Here is a tiny trained network, its code and every weight. The questions are about switching its units off for an input and a class, where a switched-off unit gives its printed mean instead of its output.

import numpy as np


def w(rows, s, z=0):
    codes = np.array(rows[::2]) - 128.0
    scale = np.full(codes.shape[1], s)
    scale[-1] = z or s
    return codes * scale


def f(y):
    return y / 2 * (1 + np.tanh(0.7978845608 * (y + 0.044715 * y**3)))


def log_softmax(a):
    a = a - a.max(-1, keepdims=True)
    return a - np.log(np.exp(a).sum(-1, keepdims=True))


def net(x, mask):
    res = np.array(x, float).reshape(1, 7) / 4 @ E
    y = f(res @ A[0][:, :-1].T + A[0][:, -1])
    res = res + np.where(mask, y, B[0][:, -1]) @ B[0][:, :-1]
    return log_softmax(res[-1] @ U[:, :-1].T + U[:, -1])


A, B = {}, {}
E = w([
[136,105,158,132,143,105,133,147,164,136,104],'x0',
[126,141,108,119,121,134,136,117,96,117,154],'x1',
[141,148,117,156,116,99,165,140,121,92,150],'x2',
[129,120,89,49,112,93,119,159,115,132,130],'x3',
[104,61,129,141,91,100,158,136,90,191,85],'x4',
[120,9,119,144,159,105,121,96,154,125,194],'x5',
[49,140,53,116,194,150,176,122,180,166,135],'x6',
],0.013)
A[0] = w([
[103,115,113,166,90,121,152,137,85,199,73,92],'neuron 1',
[77,109,148,201,69,135,178,128,103,154,86,75],'neuron 2',
[106,147,86,118,155,123,167,148,144,173,141,32],'neuron 3',
[122,192,137,133,168,142,56,122,183,66,153,50],'neuron 4',
[161,126,166,141,100,119,70,159,60,86,105,4],'neuron 5',
[116,199,163,176,66,184,180,175,176,149,69,144],'neuron 6',
[173,116,49,2,89,91,140,191,153,120,117,123],'neuron 7',
[80,178,65,122,152,122,183,89,204,161,109,29],'neuron 8',
[137,190,106,66,133,161,144,198,55,130,73,157],'neuron 9',
],0.0085,0.0036)
B[0] = w([
[115,155,66,109,154,75,155,116,150,112,103,199],'neuron 1',
[142,125,71,63,178,120,140,42,49,167,76,190],'neuron 2',
[85,237,131,75,96,139,60,198,85,135,138,171],'neuron 3',
[171,181,40,44,55,61,183,117,207,59,80,207],'neuron 4',
[157,154,166,156,120,79,88,190,99,145,174,203],'neuron 5',
[117,47,129,142,147,175,151,115,129,1,175,240],'neuron 6',
[175,144,62,174,190,225,140,95,136,166,192,234],'neuron 7',
[98,176,201,197,169,81,16,137,66,119,101,218],'neuron 8',
[88,136,179,136,57,157,199,164,195,135,177,255],'neuron 9',
],0.0091,0.0098)
U = w([
[135,211,175,165,96,58,2,204,44,125,139,35],'0',
[148,178,22,6,78,26,177,104,130,107,68,47],'1',
[197,154,100,229,138,214,131,86,123,123,148,202],'2',
[104,131,120,147,81,125,123,110,131,107,166,255],'3',
[46,74,150,143,82,138,151,131,157,81,228,100],'4',
],0.0071,0.0042)

Each question gives the input, the list of numbers given to net, and the class t.
The units are the neurons (one row each of A and B). Each row of codes is followed by its name. A weight is (code - 128) times the scale printed after its matrix; where a second scale follows, it is the last column's (A, B and U).
mask holds one flag per neuron, in row order. A switched-off neuron (its flag False) gives its mean, the last column of its row in B, instead of its output. The means were averaged over made-up inputs and are rounded, as every weight is.
A unit's drop is (log p(t) with every unit on - log p(t) with that unit switched off) / (log p(t) with every unit on - log p(t) with every unit switched off).
The circuit of an input: a set's keep is (log p(t) with only the set's units on - log p(t) with every unit switched off) / (log p(t) with every unit on - log p(t) with every unit switched off). Starting from all 9 units, units are removed one at a time, each time the one whose removal leaves the highest keep (on an exact tie, the one counted first), for as long as the keep stays at least 0.8.
units of the circuit, in order: the units of the circuit, biggest drop first
unit that matters most: the unit with the biggest drop
k most important neurons: the k neurons with the biggest drops, biggest first
drop of u: that unit's drop, to one decimal
input [8,-4,4,-3,7,-5,-5], class 1: unit that matters most -> neuron 2
input [-4,1,5,-5,1,-7,-3], class 4: units of the circuit, in order -> [neuron 6; neuron 9]
input [-2,-4,0,2,5,1,-3], class 1: 3 most important neurons -> [neuron 8; neuron 6; neuron 1]
input [-1,2,4,2,-4,-7,0], class 4: units of the circuit, in order -> [neuron 9; neuron 6]
input [6,-1,-6,3,-2,1,-1], class 2: 2 most important neurons -> [neuron 4; neuron 9]
input [-6,-2,6,-7,2,1,-7], class 0: 2 most important neurons -> [neuron 5; neuron 7]
input [2,-5,-7,1,7,2,-4], class 1: units of the circuit, in order -> [neuron 1; neuron 2]
input [-6,5,-5,8,-1,8,8], class 0: units of the circuit, in order -> [neuron 8; neuron 3]
input [0,-4,0,4,-3,-6,-3], class 4: units of the circuit, in order -> [neuron 9; neuron 6]
input [-3,-1,8,0,3,-5,5], class 0: 4 most important neurons -> [neuron 8; neuron 3; neuron 4; neuron 7]
input [-1,-6,-6,-2,-6,-6,-3], class 1: 3 most important neurons -> [neuron 4; neuron 7; neuron 8]
input [7,1,3,-2,-6,-6,2], class 1: 2 most important neurons -> [neuron 4; neuron 7]
input [5,-1,0,-3,-5,-1,0], class 1: 2 most important neurons -> [neuron 4; neuron 7]
input [0,-3,-5,0,2,3,-5], class 0: 4 most important neurons -> [neuron 6; neuron 7; neuron 9; neuron 4]
input [3,-2,-3,-4,2,3,-6], class 0: most important neuron -> [neuron 7]
input [4,0,-1,7,6,-4,5], class 2: 3 most important neurons -> [neuron 7; neuron 4; neuron 8]
input [2,4,3,-4,0,-3,5], class 0: 2 most important neurons -> [neuron 8; neuron 7]
input [0,-7,0,7,-5,-8,-7], class 4: 3 most important neurons -> [neuron 9; neuron 6; neuron 8]
input [4,3,-2,-4,8,0,4], class 1: 2 most important neurons -> [neuron 2; neuron 1]
input [8,3,3,-3,8,-3,5], class 1: units of the circuit, in order -> [neuron 2]
input [1,-6,6,7,-3,4,-5], class 2: 2 most important neurons -> [neuron 7; neuron 8]
input [-7,3,-4,8,-1,7,6], class 2: drop of neuron 7 -> 0.8
input [5,3,7,-7,-8,-1,3], class 1: drop of neuron 7 -> 0.1
input [-6,5,7,8,5,-6,1], class 2: drop of neuron 7 -> 0.9
input [-4,3,0,2,-3,-7,4], class 4: drop of neuron 6 -> 0.2
